Git: [108 146 105 132]
Vap: [176 131 182 176]
tedu: [178 130 132 120]
ven: [ 93  93  90 105]
fili: [ 78 153 111 124]
[105 132] => Git
[ 78 153 111] => fili
diff ven: [ 93  92  90 105] => 1, [93]
howmany Vap: [131] => 1

fili: [130 126 117 134 132 138 134 132 124 125 129 120 127 133 133 134 129 132
 139 135 133 135 132 122 128 133 127 136 125 131 133 128 136 126 123 135
 129 134 124 140 136 129 133 121 118 123 132 123 123 138 130 119 137 123
 124 131 128 137 128 136]
tedu: [121 129 125 124 129 128 128 129 126 128 124 128 129 124 125 125 124 126
 135 128 130 126 125 131 135 131 125 130 128 130 126 134 125 132 127 128
 128 129 126 132 129 132 122 129 136 128 129 128 126 120 129 127 128 128
 128 126 131 127 125 129]
nepul: [130 128 131 129 127 128 132 126 125 126 129 132 128 130 129 127 131 128
 128 131 128 129 131 125 127 124 131 128 126 128 130 127 125 129 131 132
 126 128 129 126 128 135 129 125 125 125 127 127 128 127 126 129 129 127
 128 130 126 128 126 130]
Faset: [130 128 131 129 127 128 132 126 125 126 128 132 128 130 129 127 131 128
 128 131 128 129 131 125 127 124 131 128 126 128 130 127 125 129 131 128
 126 128 129 126 128 135 127 125 125 125 127 127 128 127 126 129 129 127
 128 130 126 128 128 139]
piv: [113 127 128 121 127 125 130 131 125 132 120 125 129 117 124 124 123 132
 130 126 131 135 120 136 143 132 114 136 127 130 121 139 127 121 116 123
 129 128 124 132 128 138 119 130 138 130 133 128 127 117 129 127 127 128
 123 123 133 126 130 138]
ven: [126 115 104 127 145 137 120 135 112 127 131 149 124 124 114 142 139 128
 117 135 124 133 115 125 133 126 143 144 133 112 134 145 134 132 133 127
 118 137 136 109 132 113 136 137 136 124 103 139 132 122 143 122 125 119
 121 133 118 131 112 148]
bap: [120 136 143 132 123 136 126 130 128 114 157 147 118 174 147 143 163 123
 125 135 117 112 150 108  81 110 147 110 130 125 165  96 134 110 170 144
 118 123 138 108 133 104 160 108  88 118 118 120 132 164 116 120 136 126
 137 143 106 141 118 119]
Vap: [113 127 128 121 127 125 130 131 125 132 120 125 129 117 124 124 123 132
 130 126 131 135 120 136 143 132 123 136 127 130 121 139 127 135 116 123
 129 128 130 132 127 138 119 130 138 130 133 128 127 117 129 127 127 128
 123 123 133 126 130 138]
[130 128 131 129 127 128 132 126 125 126 129 132 128 130 129 127 131 128
 128 131 128 129 131 125 127 124 131 128 126 128 130 127 125 129 131 132
 126 128 129 126 128 135 129 125 125 125 127 127 128 127 126 129 129 127
 128 130 126 128 126 130] => nepul
[ 88 118 118 120 132 164 116 120] => bap
[120 136 143 132 123 136 127 130] => Vap
[128 136 126 123 135 129] => fili
howmany piv: [131] => 2
howmany tedu: [127] => 3
howmany Faset: [128] => 16

Fito: [133 139 149 152 133 136 138 112 165]
piv: [157 157 157 128 157 188 130 125 159]
nepul: [128 157 159 188 167  86 138 144 167]
[128 157 159 188 167  86] => nepul
diff Fito: [133 139 149 152 133 136 138 112 164] => 8, [165]
diff piv: [157 156 157 128 157 188 130 125 159] => 1, [157]
[157 157 157 128 157 188 130 125 159] => piv
howmany piv: [157] => 4
diff Fito: [133 139 149 153 133 136 138 112 165] => 3, [152]

Git: [125 108 104 123 103 175 114]
ven: [138 119 112 127 102 152 123]
Fito: [130 123 131 138 125 127 145]
Vap: [130 113 112 128  99 158 124]
Faset: [139 122 124 125 118 139 122]
piv: [121 110  98 114 101 188 108]
vima: [120 109 103 122 101 183 112]
bap: [123 109  97 121 123 187 110]
tedu: [126 112 107 126 101 166 119]
kota: [ 94 143 157 146 121 106 124]
fili: [127 134 128 132 129 127 142]
nepul: [133 109 108 127  95 164 122]
[112 128] => Vap
howmany bap: [123] => 2
diff vima: [120 109 103 122 102 183 112] => 4, [101]

Git: [139 120 110 128 125 141 101 112 146 135 136 109 121 136 133 129 121 112
 141 135 104]
vima: [ 87 161 143 164 168 119 128 135  96 136 121 144  99  73  69 155  89 155
 117 127 131]
bap: [122 141  83 134 140 142  90  79 109 109 138  97 101 116 125 125 137 100
 144 127  84]
Fito: [140 126 132 117 116 150 120 106 128 121 152 105 132 128 126 115 126 106
 150 109 143]
Faset: [155  95 143 105  96 124 153 147 146 138 119 139 151 159 169 112 172 144
 132 137 134]
Vap: [155  95 143 105  96 124 131 147 146 138 119 139 151 159 169 112 172 144
 132 137 134]
tedu: [164  95 133  94  93 145 130 123 151 128 143 106 148 166 170 101 167 110
 142 119 135]
piv: [123 135 123 135 135  97 144 140 124 134 102 147 135 119 125 138 125 147
 105 142 118]
ven: [166  99 114  90  85 122 140 132 169 130 126 114 165 170 170  97 157 110
 123 124 125]
[136 133 129 121] => Git
diff piv: [123 135 123 135 135  97 144 140 123 134 102 147 135 119 125 138 125 147
 105 142 118] => 8, [124]
diff tedu: [164  95 133  94  93 145 130 123 151 128 143 106 148 166 170 101 168 110
 142 119 135] => 16, [167]
howmany Fito: [132] => 2

nepul: [ 90 118 168 139 116 155 172 134 123 115 161 139 143 120 147 135 161 143
 121]
vima: [166 108 128 103 146 128 118 116 137 144 114 124 125 135  92 125 126 118
 122]
Fito: [178 109  95  88 149 117 106 128 141 138  97 120 130 125 118 135 126  92
 127]
tedu: [113 122 146 137 127 123 150 122 121 129 143 131 127 111 129 115 154 126
 128]
[135  92 125 126 118] => vima
diff vima: [166 108 128 103 146 128 118 116 137 144 114 124 126 135  92 125 126 118
 122] => 12, [125]
diff vima: [166 108 128 103 146 128 118 116 137 144 114 124 125 135  92 124 126 118
 122] => 15, [125]
[ 90 118 168 139] => nepul

vima: [130 175 175 126 130]
piv: [127 148 148 123 136]
Vap: [130 141 141 126 128]
Fito: [129 160 160 137 113]
tedu: [123 160 160 127 139]
kota: [131 110 110 129 137]
diff tedu: [124 160 160 127 139] => 0, [123]
diff piv: [127 149 148 123 136] => 1, [148]

Vap: [138 112 143 128 142]
bap: [126 108 133 136 128]
tedu: [129 107 107 125 107]
ven: [121 135  95 123 129]
nepul: [114  79 101 123 120]
howmany tedu: [107] => 3
[114  79 101] => nepul
diff ven: [121 135  95 123 128] => 4, [129]

vima: [123 118 111  99  81]
nepul: [100 132 111 185  76]
tedu: [125 109  89 169 103]
Fito: [125 152  89 169 103]
diff tedu: [125 109  89 170 103] => 3, [169]
[125 152  89 169] => Fito

vima: [112 153 152 130 135 114 147 142 129 129 130 129 146 114 132 144 108]
Fito: [128 127 129 130 129 128 128 129 128 126 129 124 128 126 129 128 128]
bap: [126 132 106 157 121 150 109 115 127 125 122 127 109 150 117 126 157]
Vap: [133 141 133 165 130 132 116 162 177 179  97 167 114 135 130 133 111]
kota: [129 126 128 127 129 128 129 126 129 130 129 130 130 129 130 158 126]
[128 127 129 130 129 128 128 129 128 126 129 124 128 126 129 128 128] => Fito
howmany bap: [157] => 2
[128 129 128 126 129 124 128 126 129 128 128] => Fito
howmany Fito: [129] => 5

Fito: [111 169 126 172 169 144 137 149 171 115 166 107 139 164]
tedu: [149 149 120 113 146 125 133 150 132 150 112 146 147 128]
Vap: [106 167 116 160 102 138 129 147 167 106 155 100 127 154]
nepul: [101 173 119 172  96 142 134 149 176 108 167  96 132 164]
fili: [166 113 152 110 174 137 137 168 108 165 113 171 156 116]
bap: [155 147 100  76 153 128 114 158 117 164  77 145  87  96]
Faset: [150 156 101  85 148 125 116  85 128 148  85 148  90 105]
kota: [166 113 152 110 174 137 137 131 108 165 113 171 145 116]
Git: [144 147 131 138 145 138 134 148 138 149 125 142 128 132]
piv: [120  96 153 153 123 121 140  96 115 107 154 132 156 144]
ven: [132 163  96 100 127 126 115 158 141 143 100 120  90 115]
diff bap: [154 147 100  76 153 128 114 158 117 164  77 145  87  96] => 0, [155]
diff Fito: [111 169 126 172 169 145 137 149 171 115 166 107 139 164] => 5, [144]
howmany Vap: [127] => 1
howmany Faset: [148] => 3
howmany Faset: [147] => 0
howmany Git: [138] => 3
howmany Fito: [170] => 0

ven: [115 128  85 105 114 114 129 188 105 154 153 133 163 105 105]
Vap: [138 137 170 148 141 111 138 114 146 111 112 127 121 136 164]
Faset: [115 128  85 114 129 168 129 165 105 106 129 114 163 122 129]
Git: [169 147 139 144 111 141 124 142 128 116  98 100 150 114 169]
diff Faset: [115 128  85 114 129 168 129 165 106 106 129 114 163 122 129] => 8, [105]
diff ven: [115 128  85 105 114 114 129 188 105 154 153 133 163 105 104] => 14, [105]
howmany Faset: [129] => 4
howmany Vap: [137] => 1
diff Vap: [138 137 170 148 141 111 137 114 146 111 112 127 121 136 164] => 6, [138]
[144 111 141 124 142 128 116  98 100 150 114 169] => Git
howmany ven: [105] => 4

ven: [127 127 140 127]
bap: [128 140 142 131]
tedu: [133 101 128 100]
vima: [108 147 154 132]
Vap: [185 130 162 134]
howmany tedu: [101] => 1
[133 101] => tedu
howmany ven: [127] => 3

vima: [127 153 143 131 108  85 150 154 109 156 113 128 154 110  82 115 126 118]
bap: [111  98 154 133 101 122 154  93 144 160 144 151 122 109  96 145 151 100]
kota: [154 145 134  98 121 155 133 143 135  98 101  96 137 134 145 103  91 130]
tedu: [107 124 124 140 156 101 129 123  91 146 144 150 125 105 103 146 146 117]
Fito: [163 179 124 155 105 117 107 170 129 119 133 132 130 109 113 135 148 100]
fili: [147 143 132 103 132 127 130 156 135 140  93 101 140 132 124 100  95 116]
Git: [127 120 153 122 107 101 160 123 145 140 105 118 149 141 108 107 118 150]
Vap: [163 179 124 155 105 117 107 170 129 146 119 119 111 131 144 121 110 123]
piv: [127 153 143 131 120  85 150 154 109 156 113 128 154 110  82 115 126 118]
nepul: [111  98 154 133 101 122 154  93 144 122 131 135 134 148 131 125 140 165]
howmany piv: [127] => 1
diff Fito: [163 179 124 156 105 117 107 170 129 119 133 132 130 109 113 135 148 100] => 3, [155]

Git: [138 127 140 128 104 135 128 159  94 126]
Fito: [ 65 121 118 126 157  85 103 138 163 132]
vima: [114 133 141 110 146 122  90 165 141 104]
ven: [133  75  81  67 121 118 154 140 133  67]
[ 67 121 118] => ven
diff vima: [114 133 141 110 146 122  90 166 141 104] => 7, [165]
diff ven: [133  74  81  67 121 118 154 140 133  67] => 1, [75]

Fito: [118 104 107  81 107 143 132 104 125]
Vap: [106 157  90 123 148 129 126 140 129]
nepul: [129 153  82 132 117 110 133 113 126]
piv: [133 105  95 121 166 124 131 119 121]
vima: [125 107  81 125 143 133 130 102 142]
ven: [118 138 123 108 142 135 172 151 116]
diff nepul: [129 153  82 132 117 110 133 113 127] => 8, [126]
[104 107  81 107 143 132] => Fito
[107  81 125 143 133 130 102 142] => vima
[107  81 125 143 133] => vima
[132 117] => nepul
howmany Fito: [104] => 2

bap: [129 108 144 124]
Faset: [105 136 110 106]
piv: [144 102 123 110]
tedu: [141 120  82 106]
nepul: [144 102 141 119]
diff nepul: [144 101 141 119] => 1, [102]
[141 120  82] => tedu
[105 136 110] => Faset
[141 119] => nepul

Vap: [138  88 121 100 138 100 133 175]
vima: [175  88 175 100 138 100 175 175]
kota: [140  81 121  96 141  94 133 181]
howmany vima: [175] => 4
diff Vap: [138  88 121 100 138 100 132 175] => 6, [133]

bap: [136 124 116 138 123 152]
Faset: [126 182 139 111 130 117]
piv: [139 137 117 149  98 112]
Vap: [138 140 132 126 121 109]
[132 126 121 109] => Vap
[139 137 117 149] => piv
[126 182] => Faset
[111 130] => Faset
[137 117] => piv
diff piv: [138 137 117 149  98 112] => 0, [139]

Fito: [153 114 126 137 124 114 115 120 159 158]
kota: [153 114 153 114 126 138 134 138 138 138]
bap: [111 128 152 137 138 120 116 118 150 136]
ven: [111 128 152 137 102 165 116 110 150 136]
Vap: [115 166 139 126 139 108 121 115 139 138]
nepul: [115 166 139 126 165 102 106  98 138 155]
howmany kota: [138] => 4
[153 114 153 114 126 138] => kota
diff Fito: [153 114 126 137 124 113 115 120 159 158] => 5, [114]
howmany nepul: [115] => 1
diff nepul: [115 167 139 126 165 102 106  98 138 155] => 1, [166]
[165 102] => nepul

Git: [147  99  93 106 114 126 163  99 144 114 118 127 132]
kota: [145  96  73 104  95 140 171  93 165  96 129 161 129]
Vap: [ 94 128 121  99 121 132 153 131 132 121 109 131 131]
fili: [144  95  74 100  89 146 170  95 171  94 130 170 128]
[171  94] => fili
howmany Vap: [132] => 2
[ 94 130] => fili
diff kota: [145  95  73 104  95 140 171  93 165  96 129 161 129] => 1, [96]
diff Git: [148  99  93 106 114 126 163  99 144 114 118 127 132] => 0, [147]

nepul: [104 134 151 116 124 158 169 108 111 125  96 104 110 140 150 134 137 115
  84  83 121 170 115 115 155 134 133 136 132 164 109 116 121 133 152]
kota: [147  96 147 156 132 104 107 155 111 115 164 165 164  91 113 155 114 141
 176 176 147 119 143 142  78 149 101 133 135 115 156 148 167 113 110]
tedu: [128 101 154 133 107 142 141 131 150 122 132 159 151 119 137 163 124 139
 137 144 120 157 150 161 119 150 123 148 124 159 176 106 169 137 137]
fili: [104 116 158 126 128 138 144 118 128 104  95 112 114 119 142 134 133 107
  95 154 135 160 108 101 121 140 104 121 134 151 100 133 118 103 133]
bap: [117 162 122 105 157 156 164  99 120 106  82 101  95 150 136  93 124  69
  95  69 122 103 108  93 110  98 101 105 120 140  90 142 115  79 153]
[115 164 165 164  91] => kota
[133 107  95] => fili
diff tedu: [128 101 154 133 107 142 141 131 150 122 132 159 151 119 137 163 124 139
 137 144 119 157 150 161 119 150 123 148 124 159 176 106 169 137 137] => 20, [120]
diff bap: [117 162 122 105 157 156 164  99 120 106  82 101  95 150 136  93 124  69
  95  69 122 103 108  93 110  98 101 105 119 140  90 142 115  79 153] => 28, [120]
howmany kota: [156] => 2
howmany bap: [110] => 1

bap: [128 113 173 129 127 129 129 113 128 128 129 113 127 127 129 128 129 113
 129 129 129]
ven: [128 127 128 128 127 129 129 128 128 128 114 127 127 127 127 128 129 129
 129 129 129]
kota: [140 173 113 173 173  84 173 113 140 117 149 174 174 158 174 130 173  84
  84  84  83]
Vap: [128 127 128 128 127 129 129 128 128 128 127 126 126 127 126 127 130 130
 130 130 130]
diff Vap: [128 127 127 128 127 129 129 128 128 128 127 126 126 127 126 127 130 130
 130 130 130] => 2, [128]
howmany bap: [113] => 4
howmany kota: [173] => 5
diff Vap: [128 127 128 128 127 129 130 128 128 128 127 126 126 127 126 127 130 130
 130 130 130] => 6, [129]
[140 173 113 173 173  84 173 113 140 117 149 174 174 158 174 130 173  84
  84  84  83] => kota

bap: [128 157 145 141 109 132 176 111 135 157 163 154 149 126 136 148 133 175
 122 172 150 137 171 161 122 139 160 136 123 150 177 120 105 175 108]
tedu: [167 116 139 132 149 152 128 185 110  98 142 137 124 108 134 103 157 103
 133 130 137 139 139 160 171 122 161 137 141 140 148 173 148 105 118]
piv: [122 151 137 146 150 133 127 116 171 168 123 133 148 178 147 169 128 133
 157 128 139 137 160 139 132 136 118 145 149 133 168 121 155 171 181]
Faset: [116 164 143 144 115 127 168  94 154 175 152 149 154 149 140 166 124 183
 132 164 148 134 147 175  99 169 127 138 128 145 156 106 113 181 133]
fili: [120 162 144 143 111 129 173 100 146 168 157 152 153 139 138 159 127 181
 127 168 132 135 142 177 101 171 133 137 125 147 166 111 108 180 122]
howmany piv: [133] => 4
howmany piv: [171] => 2
[139 137 160 139] => piv
[139 160 171 122 161] => tedu

piv: [125 108 125 127]
fili: [128  74 137 128]
kota: [137  74 128 128]
diff kota: [137  74 128 129] => 3, [128]
[108 125] => piv
[128  74 137] => fili

